Below are the code and all the weights of a small trained network. Each question names an input and a target symbol and asks about switching units off, where a switched-off unit gives its printed mean instead of its output.

import numpy as np


def w(rows, s, z=0):
    codes = np.array(rows[::2]) - 128.0
    scale = np.full(codes.shape[1], s)
    scale[-1] = z or s
    return codes * scale


def norm(h):
    return h / np.sqrt((h * h).mean(-1, keepdims=True) + 1e-5)


def f(y):
    return np.maximum(y, 0)


def softmax(a):
    e = np.exp(a - a.max(-1, keepdims=True))
    return e / e.sum(-1, keepdims=True)


def log_softmax(a):
    a = a - a.max(-1, keepdims=True)
    return a - np.log(np.exp(a).sum(-1, keepdims=True))


def net(x, mask):
    ids = ['Ξαβδεζθπφω'.index(c) for c in x.split()]
    T = len(ids)
    res = E[ids] + P[:T]
    q, k, v = (norm(res) @ M[0].T for M in (Q, K, V))
    z = softmax(np.where(np.tri(T) > 0, q @ k.T / 4**0.5, -1e9)) @ v
    res = res + np.where(mask[0], z, O[0][:, -1]) @ O[0][:, :-1]
    y = f(norm(res) @ A[0][:, :-1].T + A[0][:, -1])
    res = res + np.where(mask[1:9], y, B[0][:, -1]) @ B[0][:, :-1]
    return log_softmax(norm(res)[-1] @ U[:, :-1].T + U[:, -1])


Q, K, V, O, A, B = {}, {}, {}, {}, {}, {}
E = w([
[120,72,241,130,170,108,191],'Ξ',
[81,41,130,46,150,158,70],'α',
[125,48,95,144,42,102,195],'β',
[45,51,157,141,96,52,104],'δ',
[95,111,213,143,111,17,145],'ε',
[103,23,249,127,150,59,197],'ζ',
[143,74,129,81,146,214,156],'θ',
[153,42,182,40,135,99,154],'π',
[52,78,119,37,132,109,19],'φ',
[34,72,187,168,112,131,129],'ω',
],0.011)
P = w([
[221,191,99,179,201,131,162],'0',
[104,100,180,73,146,19,51],'1',
[97,171,95,136,165,125,154],'2',
[144,84,183,69,146,65,120],'3',
[151,110,143,183,121,157,102],'4',
[124,64,160,75,127,81,121],'5',
[56,173,67,114,184,114,154],'6',
[115,63,178,61,141,71,107],'7',
[187,115,162,193,89,179,104],'8',
[126,61,147,66,106,82,126],'9',
[70,217,101,72,135,151,176],'10',
[102,41,174,68,135,90,116],'11',
[144,252,101,196,48,157,84],'12',
],0.014)
Q[0] = w([
[225,113,188,202,35,157,20],'h1',
[220,2,154,172,150,118,54],'h1',
[103,133,170,63,66,149,154],'h1',
[110,53,110,84,177,48,141],'h1',
],0.014)
K[0] = w([
[8,195,101,47,185,96,218],'h1',
[49,105,44,91,201,77,172],'h1',
[185,231,144,128,143,105,63],'h1',
[185,84,127,177,197,98,99],'h1',
],0.015)
V[0] = w([
[160,194,125,105,107,94,31],'h1',
[169,38,109,59,129,158,159],'h1',
[107,142,237,117,233,152,76],'h1',
[120,157,115,163,161,253,124],'h1',
],0.019)
O[0] = w([
[116,98,240,76,100,48,85,5],'h1',
[213,158,46,152,79,122,93,155],'h1',
[129,120,190,45,102,249,69,254],'h1',
[98,67,158,247,137,179,70,93],'h1',
],0.014,0.0091)
A[0] = w([
[84,162,64,152,184,151,174,162],'n1',
[90,171,59,99,221,63,174,16],'n2',
[158,101,133,53,97,116,121,189],'n3',
[97,205,131,123,188,160,154,40],'n4',
[108,130,99,188,172,177,157,185],'n5',
[106,134,170,49,151,142,167,105],'n6',
[110,110,118,92,124,180,38,78],'n7',
[174,4,135,154,159,90,61,2],'n8',
],0.018,0.0035)
B[0] = w([
[127,32,114,80,184,103,61,193],'n1',
[162,125,202,163,63,227,203,191],'n2',
[92,75,169,151,100,84,92,218],'n3',
[84,61,155,138,45,95,144,167],'n4',
[80,162,167,84,154,66,109,188],'n5',
[155,190,43,160,138,136,100,234],'n6',
[178,163,146,167,161,88,183,251],'n7',
[22,147,4,130,121,115,161,156],'n8',
],0.019,0.014)
U = w([
[65,233,109,87,61,128,227,88],'Ξ',
[137,25,160,139,59,190,202,134],'α',
[218,156,11,106,95,115,114,10],'β',
[41,1,193,123,142,107,105,209],'δ',
[87,116,57,2,172,52,130,249],'ε',
[84,167,156,106,198,227,142,163],'ζ',
[191,79,179,158,83,50,63,111],'θ',
[101,124,46,159,175,21,243,215],'π',
[206,210,142,210,137,172,119,14],'φ',
[73,59,61,237,109,156,40,107],'ω',
],0.0074,0.0016)

Each question gives the input, a string of symbols that net reads in full, and the target symbol t.
The units are the heads (4 rows each of Q, K, V and O) and the neurons (one row each of A and B). Each row of codes is followed by its name. A weight is (code - 128) times the scale printed after its matrix; where a second scale follows, it is the last column's (O, A, B and U).
mask holds one flag per unit, heads first, then neurons. A switched-off unit (its flag False) gives its mean, the last column of its rows in O or B, instead of its output. The means were averaged over made-up inputs and are rounded, as every weight is.
A unit's drop is (log p(t) with every unit on - log p(t) with that unit switched off) / (log p(t) with every unit on - log p(t) with every unit switched off).
The circuit of an input: a set's keep is (log p(t) with only the set's units on - log p(t) with every unit switched off) / (log p(t) with every unit on - log p(t) with every unit switched off). Starting from all 9 units, units are removed one at a time, each time the one whose removal leaves the highest keep (on an exact tie, the one counted first), for as long as the keep stays at least 0.8.
units of the circuit, in order: the units of the circuit, biggest drop first
most important unit: the unit with the biggest drop
k most important neurons: the k neurons with the biggest drops, biggest first
drop when u is switched off: that unit's drop, to one decimal
input α Ξ φ ζ δ π β π Ξ θ ζ, target ζ: most important neuron -> n3
input ε β ζ α β π ε φ ε φ φ δ, target ε: units of the circuit, in order -> h1, n6
input α β π ε δ δ ε θ θ δ ζ π ε, target ε: units of the circuit, in order -> h1, n1, n2
input ε θ ω Ξ π ε ζ ε, target ε: units of the circuit, in order -> h1, n6
input ε Ξ φ π, target ε: 2 most important neurons -> n6, n2
input ζ ζ φ ζ Ξ ε φ ζ δ Ξ θ, target α: units of the circuit, in order -> h1, n2, n1
input θ Ξ ζ ω δ φ δ φ, target π: units of the circuit, in order -> n7, n8, h1
input φ ζ ε Ξ π δ Ξ π φ ζ ε ε β, target Ξ: 2 most important neurons -> n6, n1
input ω π φ ε π, target θ: units of the circuit, in order -> h1, n6
input Ξ ε θ Ξ θ δ ω φ, target φ: 2 most important neurons -> n7, n1
input ω β δ α Ξ, target α: 3 most important neurons -> n2, n4, n1
input β α ε θ δ π π Ξ, target α: units of the circuit, in order -> h1, n2, n7, n1
input α β ε ε Ξ β Ξ, target ζ: units of the circuit, in order -> h1, n5
input α θ ζ ε θ β β α ζ, target π: most important unit -> h1
input ζ Ξ δ θ, target β: 3 most important neurons -> n2, n6, n5
input Ξ β ζ β θ β ω π ζ π Ξ ω, target φ: units of the circuit, in order -> n7, h1
input ε α θ, target Ξ: 3 most important neurons -> n6, n1, n4
input ζ Ξ β θ ζ δ ω ε ζ Ξ α, target ε: 2 most important neurons -> n2, n1
input ε ε φ α β ω α Ξ, target ε: 3 most important neurons -> n6, n2, n7
input Ξ β Ξ θ ε α, target φ: most important unit -> n7
input α ε β, target φ: 4 most important neurons -> n7, n1, n3, n4
input π Ξ Ξ θ, target θ: 2 most important neurons -> n3, n6
input β β ω φ φ θ φ δ β θ θ, target π: 2 most important neurons -> n5, n1
input β ε α ε π δ ε π, target α: 2 most important neurons -> n2, n7
input π α α δ π β δ ζ δ, target α: drop when n3 is switched off -> 0.0
